Here is a tiny trained network, its code and every weight. The questions are about switching its units off for an input and a class, where a switched-off unit gives its printed mean instead of its output.

import numpy as np


def w(rows, s, z=0):
    codes = np.array(rows[::2]) - 128.0
    scale = np.full(codes.shape[1], s)
    scale[-1] = z or s
    return codes * scale


def norm(h):
    return h / np.sqrt((h * h).mean(-1, keepdims=True) + 1e-5)


def f(y):
    return y / 2 * (1 + np.tanh(0.7978845608 * (y + 0.044715 * y**3)))


def log_softmax(a):
    a = a - a.max(-1, keepdims=True)
    return a - np.log(np.exp(a).sum(-1, keepdims=True))


def net(x, mask):
    res = np.array(x, float).reshape(1, 7) / 4 @ E
    u = 0
    for l in range(3):
        y = f(norm(res) @ A[l][:, :-1].T + A[l][:, -1])
        res = res + np.where(mask[u : u + 6], y, B[l][:, -1]) @ B[l][:, :-1]
        u += 6
    return log_softmax(norm(res)[-1] @ U[:, :-1].T + U[:, -1])


A, B = {}, {}
E = w([
[126,118,92],'x0',
[254,142,152],'x1',
[179,97,126],'x2',
[155,207,61],'x3',
[89,206,158],'x4',
[210,127,162],'x5',
[106,183,227],'x6',
],0.0055)
A[0] = w([
[7,217,137,175],'0.n0',
[127,94,69,186],'0.n1',
[158,220,144,247],'0.n2',
[211,167,140,11],'0.n3',
[211,85,119,197],'0.n4',
[68,157,169,111],'0.n5',
],0.011,0.0013)
B[0] = w([
[215,93,238,254],'0.n0',
[244,137,100,169],'0.n1',
[206,233,79,208],'0.n2',
[74,139,120,172],'0.n3',
[194,124,50,185],'0.n4',
[4,21,109,174],'0.n5',
],0.0038,0.006)
A[1] = w([
[110,108,79,252],'1.n0',
[51,178,42,150],'1.n1',
[254,213,146,80],'1.n2',
[96,144,99,78],'1.n3',
[171,87,230,168],'1.n4',
[177,18,65,121],'1.n5',
],0.0088,0.0032)
B[1] = w([
[250,2,90,186],'1.n0',
[55,106,121,152],'1.n1',
[35,105,76,254],'1.n2',
[77,117,154,114],'1.n3',
[172,103,54,195],'1.n4',
[192,136,109,217],'1.n5',
],0.0064,0.005)
A[2] = w([
[108,109,106,216],'2.n0',
[56,2,171,75],'2.n1',
[172,186,153,149],'2.n2',
[136,136,117,60],'2.n3',
[148,168,153,251],'2.n4',
[188,157,82,125],'2.n5',
],0.011,0.003)
B[2] = w([
[179,101,114,191],'2.n0',
[117,95,141,253],'2.n1',
[2,152,119,172],'2.n2',
[34,79,160,112],'2.n3',
[94,193,82,197],'2.n4',
[72,115,77,245],'2.n5',
],0.012,0.0036)
U = w([
[194,199,239,2],'0',
[8,236,151,196],'1',
[92,78,84,83],'2',
[52,164,41,60],'3',
[140,126,100,83],'4',
[24,44,237,166],'5',
[203,125,57,176],'6',
[206,129,121,160],'7',
],0.012,0.0071)

Each question gives the input, the list of numbers given to net, and the class t.
The units are the neurons (one row each of A and B). Each row of codes is followed by its name. A weight is (code - 128) times the scale printed after its matrix; where a second scale follows, it is the last column's (A, B and U).
mask holds one flag per neuron, layer by layer. A switched-off neuron (its flag False) gives its mean, the last column of its row in B, instead of its output. The means were averaged over made-up inputs and are rounded, as every weight is.
A unit's drop is (log p(t) with every unit on - log p(t) with that unit switched off) / (log p(t) with every unit on - log p(t) with every unit switched off).
The circuit of an input: a set's keep is (log p(t) with only the set's units on - log p(t) with every unit switched off) / (log p(t) with every unit on - log p(t) with every unit switched off). Starting from the 12 units with the biggest drops (on a tie, the unit counted first), units are removed one at a time, each time the one whose removal leaves the highest keep (on an exact tie, the one counted first), for as long as the keep stays at least 0.8.
units of the circuit, in order: the units of the circuit, biggest drop first
k most important neurons: the k neurons with the biggest drops, biggest first
top k neurons in layer l: the k neurons of layer l with the biggest drops, biggest first
drop when u is switched off: that unit's drop, to one decimal
input [-5,-3,3,0,7,2,-2], class 1: top 4 neurons in layer 0 => (0.n2; 0.n4; 0.n1; 0.n5)
input [6,-7,0,2,5,-6,-4], class 5: top neuron in layer 2 => (2.n1)
input [-4,4,-1,-7,3,2,4], class 1: units of the circuit, in order => (1.n0; 2.n4)
input [2,-8,-7,4,0,-4,-6], class 5: top 2 neurons in layer 1 => (1.n1; 1.n4)
input [-4,6,-3,-5,-1,5,4], class 1: 3 most important neurons => (1.n0; 2.n2; 0.n5)
input [4,-4,0,7,3,-7,0], class 5: 2 most important neurons => (1.n1; 0.n0)
input [3,-8,-4,8,4,-6,3], class 5: top 4 neurons in layer 1 => (1.n1; 1.n5; 1.n3; 1.n4)
input [5,-8,0,4,5,-8,-5], class 5: top 3 neurons in layer 2 => (2.n1; 2.n4; 2.n5)
input [-4,-6,-5,-1,0,1,7], class 5: drop when 2.n1 is switched off => 0.1
input [-1,-8,-2,0,3,4,3], class 5: drop when 0.n5 is switched off => 0.7
input [-2,-4,-5,6,1,6,0], class 1: drop when 1.n0 is switched off => 0.2
